Each row of numbers stands for one element and depends on some of the facts below. Use the named rows to name the rest.

Some facts about the elements:
beben (η flusko) (α a)
berem (α a)
beskasa (τ fedi, nirol) (α b)
besos (τ klafis) (α b)
boplu (η braflur, gruplin) (α a)
brafli (α b)
braflur (τ klefla, plabak) (α a)
braza (η lokun) (τ zoplek) (α a)
bretram (τ gratrin, kitor) (φ stisu, tavin) (α a)
briki (η ponil, beben, drigan) (α b)
brupar (η stidevir) (α c)
bubru (η tredros) (τ flonon, klafis) (α b)
budra (τ skubur, tobok) (α a)
dage (η vagar) (α a)
diflosen (τ kitor, nobrutruk, muti, stufo) (α a)
disto (η nidral) (τ stufo) (φ stesken) (α a)
dizak (τ muti, stopla) (φ bubru) (α a)
drede (φ stisu, nesur, tredros, sivus) (α d)
dreklede (φ lidrek) (α c)
drepir (η voguk, flusko) (τ vaston, zore) (α b)
driflo (τ vagar, muti) (α e)
drigan (η braflur, nidral, gruplin) (τ tobok, stufo) (α a)
dristi (η beben) (τ skubur) (φ pabo) (α a)
drovur (η kliklaru) (α e)
dunu (η lugri, trupe) (τ flonon, tobok) (φ fesa) (α e)
duple (φ vaplil, trupe) (α a)
fedi (τ klafis) (α c)
fesa (α c)
fidu (η ponil) (τ gidris) (φ susir) (α b)
flaflom (η braflur) (α c)
flonon (α c)
flusko (φ ponil) (α f)
flustaflil (η beben) (τ grebre, plados) (α d)
gani (φ klibrus, pedras) (α a)
gapo (τ stufo) (α d)
gestum (φ klefla, groni, lidrek, zuplom) (α c)
geti (α a)
gidris (τ fedi, stufo) (α c)
gisi (φ tobok, nirol, ronis) (α c)
gitruk (τ stopla) (α e)
gogiplam (η tuven, flusko) (φ trapuros) (α a)
gratrin (φ drigan) (α a)
gratrol (φ grezun, klebrus) (α a)
grebre (α a)
grezun (α a)
grigis (η boplu) (τ budra) (α b)
gritak (η groni) (α f)
gromu (η boplu, flusko) (φ lizuple, flaflom, flustaflil) (α a)
groni (α b)
grosoles (φ lizuple, plasakek) (α a)
grufon (η skeguk, lino, plados) (α a)
gruplin (η flusko) (φ pabo, susir, stufo, mirus) (α b)
gustal (φ moplus, stivomik) (α b)
ketraga (η beben, gruplin) (τ nudra, klefla) (φ rostabro, tavin) (α d)
kigrur (φ grigis) (α b)
kitor (τ stopla) (α a)
klafis (τ stufo) (φ radrir) (α f)
klaflem (α a)
klebrus (α b)
klefla (η braflur) (τ diflosen, zoplek) (α a)
kleskur (η gruplin) (α c)
klibrus (η kliklaru) (τ budra) (α a)
kliklaru (φ grigis, trifu) (α a)
kliplek (α a)
kloklum (φ mabrur, grebre) (α a)
kobrer (τ skubur) (φ grigis) (α a)
koste (η pedras) (α d)
kozetral (τ geti, leplaba) (α a)
kurun (τ gidris, tikam, stufo) (α f)
labun (τ nudra, zeli, drepir) (φ trapuros) (α a)
leplaba (φ lokun, moplus, fesa, budra, pivistik) (α a)
lidratro (η kleskur) (τ plofar, gidris, diflosen, grigis, rebrumer) (φ lidrek, pabo) (α a)
lidrek (α b)
lifa (τ skubur) (α f)
ligreri (φ brafli, diflosen, pivistik) (α a)
lino (η ponil) (φ stesken, lizuple) (α a)
lizuple (α a)
lokun (η kliklaru, flaflom, flusko) (α f)
lomal (τ klefla) (φ driflo) (α a)
lozo (τ zoplek, stufo) (α a)
lugri (η ponil, tredros) (α c)
lumero (τ stufo) (α a)
lusas (τ grebre, tenu) (α a)
mabrur (τ vubrur) (α a)
matrak (η stadror, ponil) (α f)
mirus (α b)
moplus (η skoplu, flaflom) (α d)
muti (τ klafis, plados, gitruk) (α a)
nesur (α c)
nidral (η ketraga) (τ zeli, stufo) (φ lokun) (α d)
niniklel (φ stustim, pedras) (α d)
nirol (τ drepir, plados) (α c)
nobrutruk (τ gitruk) (α b)
nogel (τ skubur, tenu) (α b)
notral (τ drigan) (α a)
nudra (τ gratrin, plados) (α a)
pabo (η dunu) (τ tobok) (α c)
pedras (η braflur, tredros) (τ stopla) (α a)
pivistik (α a)
plabak (η kleskur) (τ flonon, stopla) (α a)
plados (η tenu, gruplin, flusko) (τ stopla) (α a)
plasakek (τ zoplek, plados, muti) (α e)
platedu (η veros, plados) (φ koste, stedrol, kurun) (α a)
plofar (τ zoplek, stufo) (φ skesa, rebrumer) (α f)
plufegre (τ stufo, zubi) (α a)
pluko (η boplu, tuven, flusko) (τ lidratro) (α b)
ponil (η flusko) (α a)
puga (η veros) (φ nesur, koste, pabo, flustaflil) (α d)
radrir (η ketraga) (α a)
ralik (η radrir) (τ stopla) (φ geti, flustaflil) (α e)
rebrumer (τ labun) (α a)
regrur (φ stedrol) (α a)
rogrum (η dage) (τ zoplek) (φ lugri, moplus, nobrutruk, flustaflil) (α b)
ronis (τ budra, tavin) (α d)
rostabro (α a)
seklim (η beben, trapuros) (φ vifas) (α f)
sepam (φ nesur, pluko, sisa) (α c)
simokor (τ stoflo) (α a)
sisa (α d)
sivus (η lino, ketraga, gromu, drovur) (α c)
skeguk (η tenu, drigan) (φ skoplu) (α c)
skesa (α c)
skoplu (η drigan) (α c)
skubur (η lozo, vaplil) (τ tobok, diflosen) (φ brupar) (α a)
skupek (η beben) (φ mabrur, stivomik) (α a)
stadror (η skoplu, beben) (τ rogrum, kozetral) (φ viza, klefla, kliplek, driflo, pedras, vifas) (α d)
staskar (φ vubrur) (α b)
stedel (η lozo, nidral) (φ lidrek, kozetral) (α c)
stedrol (α d)
stesken (τ gapo) (α b)
stidevir (η bubru, tuflo, ketraga, tuven, flusko) (τ braza) (α a)
stine (φ groni, fesa, klebrus) (α a)
stisu (α f)
stivomik (α c)
stoflo (τ zeli) (φ driflo) (α b)
stopla (α c)
stufo (η trapuros, vagar, zuplom) (α a)
stustim (τ labun, muti) (α a)
susir (α c)
tavin (η vubrur, kliklaru, nidral) (τ stopla) (α f)
tenu (η ketraga, tredros, gruplin) (τ rebrumer) (φ klefla, kleskur, brafli) (α b)
teplin (η kozetral) (τ tobok, geti) (α b)
tesak (η brupar) (τ gratrin) (α a)
tesudur (η lugri, flaflom, flustaflil) (α b)
tibra (φ skesa, stopla) (α a)
tikam (τ klibrus, gitruk) (α a)
tobo (η braza) (φ zire, zoplek, flustaflil, pivistik) (α a)
tobok (τ stufo, stopla) (α a)
tralin (η seklim, trupe, gruplin) (φ skoplu) (α a)
trapuros (η ketraga, nidral) (α a)
trebo (τ notral, brupar, stopla) (α b)
tredros (α a)
trifu (α a)
trupe (η drigan) (τ vaston, tikam, besos) (α f)
tuflo (τ fedi, lumero, tesak) (φ kliplek) (α c)
tuven (η ketraga) (φ nesur, lifa, vaplil, klaflem) (α a)
vagar (τ zeli, budra, plasakek, tavin) (φ klebrus) (α a)
vaplil (η koste) (α a)
vaston (φ berem, notral, klefla, gitruk) (α f)
veros (η kliklaru, tredros) (τ gidris, kobrer) (φ nirol, trifu) (α a)
vifas (α a)
viza (τ disto, lizuple, kurun) (α b)
voguk (φ tesak, braflur, flustaflil, sisa) (α b)
vubrur (η trapuros, zuplom) (α c)
zegros (η tredros, kobrer) (φ fedi, mirus) (α a)
zeli (η vubrur) (τ tobok, stopla) (φ grigis) (α a)
zire (τ stufo) (α a)
zoplek (τ gratrin, stopla) (α d)
zore (τ bretram) (φ klefla, stufo) (α a)
zubi (τ zeli, diflosen, nobrutruk) (α d)
zuplom (η gruplin) (α a)
zusku (φ drepir, kitor, lidrek, trapuros) (α a)

Some elements and their rows:
gratrol: [-16 31 23 20 8 1 5 -4 -9 2 1 14 -18 6 18 -10 -6 -7 33 -2 24 -27 -4 -12 -9 -12 2 -24 -9 -4]
teplin: [19 -32 -35 -29 -12 -2 -1 10 17 -4 9 13 24 -26 -15 13 20 11 -43 6 -22 40 14 10 5 16 8 16 14 8]
tobok: [7 29 2 9 3 12 -5 -10 -14 22 -21 -37 6 43 14 -11 7 -3 -7 -16 -37 -29 11 -9 -6 -4 2 -11 -30 -10]
stopla: [16 -26 -36 -20 13 5 23 17 19 -1 -16 18 22 2 -4 21 -12 4 -39 9 -21 37 7 8 9 19 3 15 -18 -10]
mabrur: [-3 12 12 7 9 0 -4 -11 -27 23 -15 -16 -10 22 9 -15 -12 -8 7 -1 -8 -23 3 -1 -4 -14 -10 -4 -9 -11]
zuplom: [-11 8 36 9 9 0 9 -11 -2 22 10 -40 -9 35 5 -13 8 -4 6 -5 -19 -31 -6 3 1 -2 -8 26 15 -18]
trupe: [5 3 -9 -14 -27 -19 -1 -20 8 8 4 -13 0 -6 -27 20 24 4 -27 11 -7 38 -9 1 3 5 -12 12 13 10]
zore: [-14 31 26 38 -1 8 -2 12 -5 -9 5 2 -23 7 6 -14 -18 -5 35 -6 24 -32 4 -10 -7 -16 9 -12 -15 0]
zubi: [7 1 -15 -2 -9 -1 -6 -11 -14 21 -14 -20 -6 -5 -14 18 -6 -3 -10 1 -13 6 2 5 1 -1 -2 4 -6 -2]
braflur: [-10 9 18 6 10 -3 -2 -12 -23 19 -22 -27 -15 23 2 -25 0 -2 5 -6 -11 -21 2 3 -6 -18 -11 4 -9 -18]
lusas: [-3 10 12 8 10 0 -10 -10 -27 20 -14 -21 -12 24 4 -16 -9 -8 7 -10 -14 -23 4 -1 -1 -15 -10 1 -7 -12]
zegros: [-12 26 38 21 7 0 -3 -4 -4 -18 11 4 -17 23 12 -11 19 -3 25 -2 21 -15 -4 -9 -9 -18 1 -12 3 -4]
nesur: [10 -29 -30 -20 2 -4 10 14 7 6 -3 23 21 -32 -3 8 -5 4 -30 12 -3 28 10 14 5 8 1 4 -1 -7]
gapo: [15 21 -9 -3 -13 -1 -18 0 -7 23 -20 -36 14 -8 -5 23 7 3 -13 -3 -14 -4 -6 9 2 9 -5 -10 -10 0]
gratrin: [-14 21 18 15 7 1 0 -1 -11 -7 -8 6 -22 10 12 -14 -15 -7 34 -4 22 -26 -6 -6 -5 -14 0 -16 -14 -4]
leplaba: [-19 33 24 12 14 3 6 -12 -10 2 1 30 -12 -2 23 -16 -7 -5 26 0 32 -27 -6 -10 -17 -10 2 -30 -17 -6]
trapuros: [5 28 47 -7 -9 13 -3 15 0 21 24 -24 -27 49 7 -26 -11 -7 17 -7 -20 -11 2 -2 9 2 1 27 20 3]

Which element is each row?
No name comes twice in this set of rows, the named rows included.
[-3 2 -1 5 -1 0 -8 -18 -30 33 1 -16 -17 17 0 -22 8 -8 -2 -11 -38 -36 30 -16 -11 -22 2 -6 -10 -9] | budra
[-8 41 14 -25 -29 6 -9 -14 26 5 29 19 -9 -6 1 -10 10 11 11 -3 1 -9 -19 1 -9 46 16 -6 6 17] | nidral
[7 19 7 22 11 8 7 -5 -8 11 -27 -31 -9 56 1 -4 -18 -8 0 0 -27 -12 3 -7 3 -10 -3 11 -26 -12] | kitor
[8 -37 -31 -25 -11 -8 -4 11 18 -17 -2 6 17 -24 -20 12 19 11 -47 12 -11 48 8 16 1 12 -2 21 15 5] | bubru
[-5 -13 -23 -13 4 1 11 24 20 -16 8 52 15 -51 2 8 -7 8 -10 11 31 18 4 3 -3 12 14 -13 -5 2] | sepam
[9 15 -24 -5 -27 -13 -6 -7 1 28 -13 -23 16 -24 -21 27 8 8 -20 5 -11 20 -7 3 6 11 -11 -9 -7 7] | kurun
[-15 26 34 24 9 5 -6 -23 -11 -25 12 29 -1 21 19 -17 17 -4 27 -2 31 -9 -11 -11 -20 -17 -1 -25 5 5] | lino
[-12 5 -1 6 24 15 10 -10 22 -46 9 69 19 14 21 -46 -7 8 -4 3 16 3 0 1 -24 21 18 -12 -14 -12] | ralik
[-6 22 43 50 2 15 5 6 2 -21 38 -17 -2 17 7 4 -8 -9 41 -8 17 -38 -4 -15 7 -15 11 9 10 4] | gogiplam
[3 13 18 18 4 1 -3 7 -23 21 -13 -31 -14 27 3 -14 -10 -11 10 -9 -17 -21 11 -2 5 -21 -4 5 -7 -7] | kozetral
[8 36 32 4 -4 5 -21 5 -14 13 1 -43 9 34 15 -22 16 -1 1 -10 -18 -18 -8 2 -4 1 -7 -6 10 -2] | stufo
[-8 -21 -8 31 -1 6 28 14 44 -32 58 27 38 -61 -14 45 1 12 -7 9 20 3 -5 4 10 24 19 32 20 6] | gruplin
[-10 31 24 23 -14 2 -1 -8 15 -21 22 39 -8 -20 2 21 17 1 8 8 43 15 -8 -7 -18 4 11 -17 2 5] | puga
[4 24 8 14 -22 11 -13 -17 1 -27 29 38 -1 -6 -6 13 -2 -6 23 1 30 19 -10 -11 -7 9 10 -12 10 25] | stadror
[-4 -11 3 2 17 13 -7 10 12 -42 18 39 7 1 19 -41 17 7 -2 -6 6 -4 15 -2 -19 -1 16 -10 2 -1] | dunu

The same elements again, as new rows of numbers:
Named rows:
trebo: [-24 -18 11 -10 0 -12 9 -4 -9 4 -31 20 12]
kitor: [-24 -17 25 -6 11 -6 26 3 0 -7 -41 23 6]
nogel: [-33 -12 13 -12 3 -12 9 -8 -7 9 -25 18 8]
dristi: [-27 -3 17 -7 10 -11 15 3 10 19 -15 15 15]
vagar: [-17 -13 25 -9 2 -9 25 -2 5 23 -38 21 4]
tralin: [-27 0 13 -9 7 -17 5 -4 0 18 -11 24 12]
zubi: [-27 -20 -1 -5 10 -14 5 9 -22 60 -6 22 5]
gratrin: [-24 -9 18 -9 -2 -15 11 4 2 17 -41 29 4]
boplu: [-25 -9 23 -8 15 -10 8 3 0 30 -13 24 16]
zoplek: [-33 -26 7 -10 11 -12 9 21 -24 56 -16 20 11]
lusas: [-25 -8 16 -6 4 -10 12 -1 3 12 -36 28 8]
susir: [-33 -23 17 -23 2 -17 -7 -13 -28 16 -17 7 23]
bubru: [-35 -10 17 -10 15 -4 7 -4 -10 18 -12 21 17]
ponil: [-21 -11 26 -9 17 -9 9 5 4 36 -4 25 17]
berem: [-26 -9 28 -10 11 -5 21 1 9 2 -42 28 3]
lokun: [-35 -11 20 -17 17 -11 -4 2 -17 22 -8 13 27]
duple: [-24 -11 12 -12 -7 -14 1 12 4 15 -41 25 8]

Name these rows:
No name comes twice in this set of rows, the named rows included.
[-32 -5 20 -9 13 -2 21 7 14 7 -39 25 4] | diflosen
[-39 -21 8 -15 18 -7 0 29 -24 63 -5 19 17] | koste
[-27 -14 14 -17 -10 -15 0 7 -2 12 -44 15 11] | gustal
[-21 -18 18 -15 -9 -16 -3 16 -2 29 -26 8 19] | voguk
[-24 -1 15 -6 16 -11 10 -5 3 22 -5 24 13] | stidevir
[-38 -19 13 -16 27 -9 2 27 -19 79 19 15 21] | flustaflil
[-34 -23 13 -24 0 -20 -16 -5 -30 21 -16 8 26] | stivomik
[-26 -8 26 -5 14 -6 25 -12 3 4 -39 30 1] | stustim
[-33 -16 16 -16 14 -16 -4 -3 -22 43 -3 13 26] | trupe
[-4 -28 26 -9 5 -17 -7 -1 -19 62 5 10 26] | flusko
[-17 -26 22 -9 3 -17 -2 -25 -27 31 -1 1 22] | tuflo
[-29 -20 1 -7 15 -15 3 7 -27 60 2 25 8] | ronis
[-17 -13 20 -11 -2 -14 2 18 3 46 -19 17 17] | tuven

